Here is a tiny trained network, its code and every weight. The questions are about switching its units off for an input and a class, where a switched-off unit gives its printed mean instead of its output.

import numpy as np


def w(rows, s, z=0):
    codes = np.array(rows[::2]) - 128.0
    scale = np.full(codes.shape[1], s)
    scale[-1] = z or s
    return codes * scale


def norm(h):
    return h / np.sqrt((h * h).mean(-1, keepdims=True) + 1e-5)


def f(y):
    return np.maximum(y, 0)


def log_softmax(a):
    a = a - a.max(-1, keepdims=True)
    return a - np.log(np.exp(a).sum(-1, keepdims=True))


def net(x, mask):
    res = np.array(x, float).reshape(1, 7) / 4 @ E
    u = 0
    for l in range(3):
        y = f(norm(res) @ A[l][:, :-1].T + A[l][:, -1])
        res = res + np.where(mask[u : u + 4], y, B[l][:, -1]) @ B[l][:, :-1]
        u += 4
    return log_softmax(norm(res)[-1] @ U[:, :-1].T + U[:, -1])


A, B = {}, {}
E = w([
[132,130,127,129,131,127,131,123],'x0',
[175,22,169,35,111,147,89,88],'x1',
[185,118,107,186,97,82,1,150],'x2',
[64,149,178,115,155,67,86,82],'x3',
[123,126,130,129,130,133,123,131],'x4',
[114,127,131,125,126,140,115,141],'x5',
[185,157,193,154,226,118,127,171],'x6',
],0.007)
A[0] = w([
[160,115,206,115,181,136,162,164,196],'L0N0',
[232,128,55,103,112,255,192,234,6],'L0N1',
[43,210,242,45,105,26,74,108,51],'L0N2',
[76,182,55,160,151,152,123,207,60],'L0N3',
],0.0053,0.0023)
B[0] = w([
[129,132,149,86,58,114,105,203,241],'L0N0',
[90,3,86,242,243,135,118,104,255],'L0N1',
[163,84,55,167,206,132,140,108,237],'L0N2',
[182,173,79,64,141,101,144,107,229],'L0N3',
],0.0066,0.0035)
A[1] = w([
[48,110,52,127,2,147,147,38,30],'L1N0',
[57,135,194,129,189,76,104,59,3],'L1N1',
[186,166,235,130,214,136,139,198,24],'L1N2',
[94,126,165,69,163,174,208,126,166],'L1N3',
],0.0085,0.0041)
B[1] = w([
[141,95,217,106,174,35,150,246,254],'L1N0',
[130,44,1,131,143,166,109,106,177],'L1N1',
[77,70,136,86,91,48,167,198,249],'L1N2',
[93,144,202,225,84,128,114,12,253],'L1N3',
],0.009,0.0045)
A[2] = w([
[207,152,120,143,95,88,19,149,131],'L2N0',
[106,255,96,173,124,72,181,134,138],'L2N1',
[68,125,106,86,189,55,88,78,6],'L2N2',
[199,69,224,59,101,156,89,63,154],'L2N3',
],0.0087,0.0018)
B[2] = w([
[35,127,197,142,120,155,220,41,254],'L2N0',
[181,148,109,46,116,160,54,129,241],'L2N1',
[198,70,93,172,108,179,150,168,197],'L2N2',
[160,252,58,108,140,143,89,170,255],'L2N3',
],0.011,0.0057)
U = w([
[115,78,205,112,137,12,165,235,124],'0',
[149,33,31,215,178,156,138,104,1],'1',
[158,254,95,69,139,147,80,133,206],'2',
[56,174,224,190,110,130,176,34,149],'3',
],0.012,0.00055)

Each question gives the input, the list of numbers given to net, and the class t.
The units are the neurons (one row each of A and B). Each row of codes is followed by its name. A weight is (code - 128) times the scale printed after its matrix; where a second scale follows, it is the last column's (A, B and U).
mask holds one flag per neuron, layer by layer. A switched-off neuron (its flag False) gives its mean, the last column of its row in B, instead of its output. The means were averaged over made-up inputs and are rounded, as every weight is.
A unit's drop is (log p(t) with every unit on - log p(t) with that unit switched off) / (log p(t) with every unit on - log p(t) with every unit switched off).
The circuit of an input: a set's keep is (log p(t) with only the set's units on - log p(t) with every unit switched off) / (log p(t) with every unit on - log p(t) with every unit switched off). Starting from all 12 units, units are removed one at a time, each time the one whose removal leaves the highest keep (on an exact tie, the one counted first), for as long as the keep stays at least 0.8.
circuit, biggest first: the units of the circuit, biggest drop first
top k neurons: the k neurons with the biggest drops, biggest first
k most important neurons of layer l: the k neurons of layer l with the biggest drops, biggest first
drop of u: that unit's drop, to one decimal
input [7,-8,0,8,6,-4,1], class 1: top 2 neurons => (L1N1; L2N2)
input [2,-8,4,5,3,-8,-5], class 2: top neuron => (L2N1)
input [4,8,-8,4,7,0,-6], class 2: top 3 neurons => (L2N3; L2N0; L1N2)
input [7,6,1,7,-3,7,-5], class 1: top 3 neurons => (L2N2; L0N2; L1N1)
input [-2,-3,4,0,8,-8,0], class 3: top 2 neurons => (L2N0; L2N3)
input [6,5,4,3,-2,-3,-1], class 2: top 2 neurons => (L2N3; L0N1)
input [-2,-1,7,0,3,-6,-8], class 0: top 2 neurons => (L1N0; L1N3)
input [8,-7,-3,4,4,5,-8], class 0: top 2 neurons => (L1N0; L2N3)
input [-5,-7,-7,-4,-2,0,6], class 2: top 3 neurons => (L2N1; L2N0; L1N0)
input [8,-4,7,3,-1,-7,-6], class 3: top 2 neurons => (L2N0; L1N2)
input [-6,-8,-5,-6,5,-1,2], class 2: 3 most important neurons of layer 2 => (L2N1; L2N0; L2N2)
input [-2,-4,7,0,-8,0,6], class 3: 2 most important neurons of layer 2 => (L2N0; L2N3)
input [-1,-5,-4,7,4,-4,-6], class 1: 2 most important neurons of layer 0 => (L0N2; L0N0)
input [-1,-1,5,1,6,-8,-3], class 3: circuit, biggest first => (L2N0)
input [8,5,7,-6,-6,-8,6], class 3: 2 most important neurons of layer 1 => (L1N0; L1N1)
input [6,6,-8,-2,-1,-8,3], class 3: drop of L0N3 => 0.1
input [-2,-7,-7,-4,0,2,-8], class 0: 3 most important neurons of layer 2 => (L2N3; L2N0; L2N1)
input [5,-1,-2,7,-7,5,-5], class 1: drop of L0N2 => 0.3
input [-8,6,5,1,-3,0,3], class 2: drop of L2N3 => 3.0
input [-3,-8,0,-2,2,-8,-6], class 2: circuit, biggest first => (L2N1)
